Below is a small trained network, with its code and all its weights. Each question gives an input and a class and asks what happens when units are switched off, that is, made to give their printed mean instead of their output.

import numpy as np


def w(rows, s, z=0):
    codes = np.array(rows[::2]) - 128.0
    scale = np.full(codes.shape[1], s)
    scale[-1] = z or s
    return codes * scale


def f(y):
    return y / 2 * (1 + np.tanh(0.7978845608 * (y + 0.044715 * y**3)))


def log_softmax(a):
    a = a - a.max(-1, keepdims=True)
    return a - np.log(np.exp(a).sum(-1, keepdims=True))


def net(x, mask):
    res = np.array(x, float).reshape(1, 8) / 4 @ E
    y = f(res @ A[0][:, :-1].T + A[0][:, -1])
    res = res + np.where(mask, y, B[0][:, -1]) @ B[0][:, :-1]
    return log_softmax(res[-1] @ U[:, :-1].T + U[:, -1])


A, B = {}, {}
E = w([
[44,71,121,143,127,170,189,180,163,86,190,117],'x0',
[183,151,133,130,95,97,88,102,116,122,73,169],'x1',
[156,135,109,130,94,102,167,124,123,78,100,127],'x2',
[91,82,204,159,93,76,35,104,124,211,181,172],'x3',
[95,111,109,83,23,47,168,78,192,86,166,111],'x4',
[120,139,145,154,124,161,120,114,104,156,133,183],'x5',
[95,167,129,199,129,189,152,105,81,127,113,211],'x6',
[152,85,130,164,81,175,84,189,200,61,68,255],'x7',
],0.0089)
A[0] = w([
[128,130,126,144,135,102,115,125,149,138,132,139,139],'n0',
[214,134,109,107,118,136,166,163,145,51,53,116,29],'n1',
[125,146,116,75,113,99,157,93,147,140,152,42,121],'n2',
[166,105,157,115,92,57,52,111,123,171,126,169,42],'n3',
[129,128,123,106,120,70,166,115,117,110,144,8,75],'n4',
[125,122,129,146,93,127,165,123,130,113,147,168,101],'n5',
[118,95,140,134,177,166,131,180,127,155,171,77,52],'n6',
[121,138,115,170,153,103,137,129,157,121,118,107,23],'n7',
[109,104,139,132,143,143,124,155,108,123,136,106,56],'n8',
[98,125,123,157,90,132,174,122,138,73,140,183,88],'n9',
[139,143,129,129,146,136,122,117,80,149,113,127,91],'n10',
[178,173,135,139,159,140,121,98,61,179,98,114,4],'n11',
],0.017,0.0029)
B[0] = w([
[122,139,112,130,98,135,110,140,102,127,112,119,141],'n0',
[195,117,122,127,163,136,100,136,131,7,126,144,237],'n1',
[174,129,128,113,105,104,190,134,118,131,122,60,239],'n2',
[123,130,134,152,70,120,37,126,132,153,134,117,221],'n3',
[158,141,118,98,106,107,161,101,125,152,139,46,251],'n4',
[118,128,118,116,86,138,162,149,151,165,99,143,165],'n5',
[66,108,134,138,172,151,108,143,124,106,129,81,194],'n6',
[129,128,160,117,147,117,109,118,133,114,130,126,130],'n7',
[100,126,117,116,151,138,116,136,156,132,119,112,148],'n8',
[83,130,135,121,100,116,188,108,112,111,137,175,197],'n9',
[138,150,111,125,160,116,128,114,133,167,129,168,170],'n10',
[180,154,132,123,173,126,161,120,123,213,126,182,218],'n11',
],0.02,0.018)
U = w([
[21,85,140,128,215,199,112,183,124,138,194,91,117],'0',
[173,105,97,105,150,145,108,149,142,15,116,196,68],'1',
[116,122,164,165,42,83,2,111,127,156,159,156,62],'2',
[166,187,130,130,210,134,112,97,81,199,146,206,94],'3',
[151,132,102,42,121,66,165,91,114,138,190,25,254],'4',
[37,96,136,117,51,138,191,129,143,94,140,226,118],'5',
],0.0067,0.00078)

Each question gives the input, the list of numbers given to net, and the class t.
The units are the neurons (one row each of A and B). Each row of codes is followed by its name. A weight is (code - 128) times the scale printed after its matrix; where a second scale follows, it is the last column's (A, B and U).
mask holds one flag per neuron, in row order. A switched-off neuron (its flag False) gives its mean, the last column of its row in B, instead of its output. The means were averaged over made-up inputs and are rounded, as every weight is.
A unit's drop is (log p(t) with every unit on - log p(t) with that unit switched off) / (log p(t) with every unit on - log p(t) with every unit switched off).
The circuit of an input: a set's keep is (log p(t) with only the set's units on - log p(t) with every unit switched off) / (log p(t) with every unit on - log p(t) with every unit switched off). Starting from all 12 units, units are removed one at a time, each time the one whose removal leaves the highest keep (on an exact tie, the one counted first), for as long as the keep stays at least 0.8.
circuit, biggest first: the units of the circuit, biggest drop first
most important unit: the unit with the biggest drop
top k neurons: the k neurons with the biggest drops, biggest first
drop when u is switched off: that unit's drop, to one decimal
input [0,-8,4,-7,0,6,7,-4], class 3: circuit, biggest first => n2, n4
input [3,-8,-8,-3,1,4,-4,1], class 0: most important unit => n6
input [-5,-5,8,-2,-7,-8,1,-1], class 3: top 2 neurons => n11, n10
input [6,-6,7,-6,5,7,0,5], class 5: top 2 neurons => n9, n5
input [8,4,-4,4,-3,1,-4,6], class 0: top 2 neurons => n6, n1
input [-5,-7,3,-8,-8,2,4,3], class 1: top 2 neurons => n1, n4
input [-5,2,5,2,-1,2,2,-8], class 3: top 2 neurons => n11, n10
input [-8,8,-7,6,5,-8,-3,1], class 2: drop when n3 is switched off => 0.2
input [-7,5,-1,8,6,4,2,-2], class 2: drop when n3 is switched off => 0.2
input [1,0,1,5,8,-4,6,3], class 5: drop when n9 is switched off => 0.2
input [5,4,7,8,-5,-2,-7,-3], class 2: drop when n11 is switched off => 0.1
